Below are the code and all the weights of a small trained network. Each question names an input and a class and asks about switching units off, where a switched-off unit gives its printed mean instead of its output.

import numpy as np


def w(rows, s, z=0):
    codes = np.array(rows[::2]) - 128.0
    scale = np.full(codes.shape[1], s)
    scale[-1] = z or s
    return codes * scale


def norm(h):
    return h / np.sqrt((h * h).mean(-1, keepdims=True) + 1e-5)


def f(y):
    return np.maximum(y, 0)


def log_softmax(a):
    a = a - a.max(-1, keepdims=True)
    return a - np.log(np.exp(a).sum(-1, keepdims=True))


def net(x, mask):
    res = np.array(x, float).reshape(1, 4) / 4 @ E
    u = 0
    for l in range(4):
        y = f(norm(res) @ A[l][:, :-1].T + A[l][:, -1])
        res = res + np.where(mask[u : u + 6], y, B[l][:, -1]) @ B[l][:, :-1]
        u += 6
    return log_softmax(norm(res)[-1] @ U[:, :-1].T + U[:, -1])


A, B = {}, {}
E = w([
[65,75,179,153,179,146],'x0',
[131,2,151,172,159,167],'x1',
[135,164,194,121,197,182],'x2',
[165,138,201,200,58,146],'x3',
],0.0062)
A[0] = w([
[72,156,160,91,80,92,27],'L0N0',
[254,168,4,146,198,165,100],'L0N1',
[122,182,138,57,148,152,134],'L0N2',
[211,192,135,201,73,158,147],'L0N3',
[183,148,65,91,73,112,12],'L0N4',
[144,115,192,120,152,89,42],'L0N5',
],0.0069,0.0011)
B[0] = w([
[96,155,2,250,232,244,163],'L0N0',
[119,143,234,41,82,171,208],'L0N1',
[159,174,112,178,176,124,184],'L0N2',
[64,33,165,136,155,210,253],'L0N3',
[65,119,183,222,187,87,205],'L0N4',
[143,46,125,156,103,12,154],'L0N5',
],0.0052,0.0047)
A[1] = w([
[109,39,131,102,144,185,221],'L1N0',
[107,123,114,143,157,157,174],'L1N1',
[128,78,71,124,42,47,6],'L1N2',
[35,180,112,2,177,98,247],'L1N3',
[241,57,156,94,128,135,145],'L1N4',
[190,135,109,137,48,102,131],'L1N5',
],0.0076,0.0014)
B[1] = w([
[188,200,129,81,34,65,254],'L1N0',
[184,129,161,119,78,109,176],'L1N1',
[26,130,92,137,194,168,171],'L1N2',
[176,64,129,101,48,186,222],'L1N3',
[249,167,34,128,253,98,189],'L1N4',
[45,75,129,184,99,190,147],'L1N5',
],0.0055,0.006)
A[2] = w([
[97,111,159,88,193,97,39],'L2N0',
[96,118,119,150,82,98,18],'L2N1',
[101,228,122,117,112,139,206],'L2N2',
[86,190,97,128,131,163,83],'L2N3',
[161,102,99,133,157,116,69],'L2N4',
[187,121,210,157,2,118,2],'L2N5',
],0.0092,0.00071)
B[2] = w([
[218,139,153,57,57,184,143],'L2N0',
[65,105,156,78,247,186,160],'L2N1',
[188,66,105,186,106,75,167],'L2N2',
[152,108,112,197,41,7,159],'L2N3',
[156,187,125,252,96,21,151],'L2N4',
[10,111,141,152,88,233,255],'L2N5',
],0.0049,0.008)
A[3] = w([
[191,156,241,98,147,143,180],'L3N0',
[113,80,110,99,86,185,124],'L3N1',
[94,67,239,186,56,65,234],'L3N2',
[46,30,78,145,110,100,53],'L3N3',
[186,49,24,2,127,123,182],'L3N4',
[156,91,95,206,195,59,250],'L3N5',
],0.0065,0.0018)
B[3] = w([
[36,192,69,154,180,47,200],'L3N0',
[125,245,210,104,141,122,194],'L3N1',
[199,64,122,60,136,82,255],'L3N2',
[106,254,106,38,157,138,197],'L3N3',
[104,31,186,200,99,194,200],'L3N4',
[195,196,78,159,152,72,180],'L3N5',
],0.0082,0.0067)
U = w([
[68,23,151,189,57,199,173],'0',
[213,89,70,208,78,30,86],'1',
[66,137,162,110,123,96,252],'2',
[35,177,78,136,255,94,3],'3',
],0.0084,0.0019)

Each question gives the input, the list of numbers given to net, and the class t.
The units are the neurons (one row each of A and B). Each row of codes is followed by its name. A weight is (code - 128) times the scale printed after its matrix; where a second scale follows, it is the last column's (A, B and U).
mask holds one flag per neuron, layer by layer. A switched-off neuron (its flag False) gives its mean, the last column of its row in B, instead of its output. The means were averaged over made-up inputs and are rounded, as every weight is.
A unit's drop is (log p(t) with every unit on - log p(t) with that unit switched off) / (log p(t) with every unit on - log p(t) with every unit switched off).
The circuit of an input: a set's keep is (log p(t) with only the set's units on - log p(t) with every unit switched off) / (log p(t) with every unit on - log p(t) with every unit switched off). Starting from the 12 units with the biggest drops (on a tie, the unit counted first), units are removed one at a time, each time the one whose removal leaves the highest keep (on an exact tie, the one counted first), for as long as the keep stays at least 0.8.
units of the circuit, in order: the units of the circuit, biggest drop first
top k neurons: the k neurons with the biggest drops, biggest first
k most important neurons of layer l: the k neurons of layer l with the biggest drops, biggest first
input [-8,2,-5,-4], class 2: top 3 neurons : [L0N1, L0N4, L3N3]
input [-2,-5,7,8], class 0: units of the circuit, in order : [L3N3, L0N3]
input [-5,-7,4,7], class 0: units of the circuit, in order : [L0N3, L2N5]
input [-1,5,1,-4], class 1: units of the circuit, in order : [L0N3, L2N4]
input [-2,6,-7,-7], class 0: units of the circuit, in order : [L3N4]
input [7,5,-1,0], class 2: top 2 neurons : [L1N0, L2N5]
input [-2,-8,2,8], class 0: units of the circuit, in order : [L0N3, L2N5]
input [-1,6,-7,-1], class 3: top 3 neurons : [L1N2, L3N3, L0N3]
input [0,5,-5,-4], class 1: top 2 neurons : [L2N5, L2N4]
input [-8,8,4,-7], class 1: top 2 neurons : [L1N4, L2N5]
input [8,6,-6,4], class 2: top 3 neurons : [L3N3, L1N0, L2N5]
input [6,7,-4,-5], class 1: top 3 neurons : [L2N5, L2N4, L3N5]
input [0,5,-4,1], class 1: top 2 neurons : [L1N4, L2N5]
input [-3,7,8,2], class 3: units of the circuit, in order : [L3N0]
input [1,6,-7,-3], class 3: top 2 neurons : [L1N2, L3N3]
input [-3,-2,8,4], class 3: top 3 neurons : [L3N0, L1N3, L3N4]
input [-5,8,1,4], class 1: 2 most important neurons of layer 1 : [L1N4, L1N3]
input [5,-5,5,-1], class 1: top 4 neurons : [L0N2, L0N3, L2N2, L2N3]
input [1,-6,-8,0], class 3: 3 most important neurons of layer 1 : [L1N0, L1N2, L1N4]
input [6,-8,3,6], class 1: 3 most important neurons of layer 2 : [L2N2, L2N3, L2N5]
input [0,5,2,-8], class 0: most important neuron of layer 3 : [L3N4]
input [6,1,-8,6], class 3: 3 most important neurons of layer 1 : [L1N2, L1N3, L1N1]
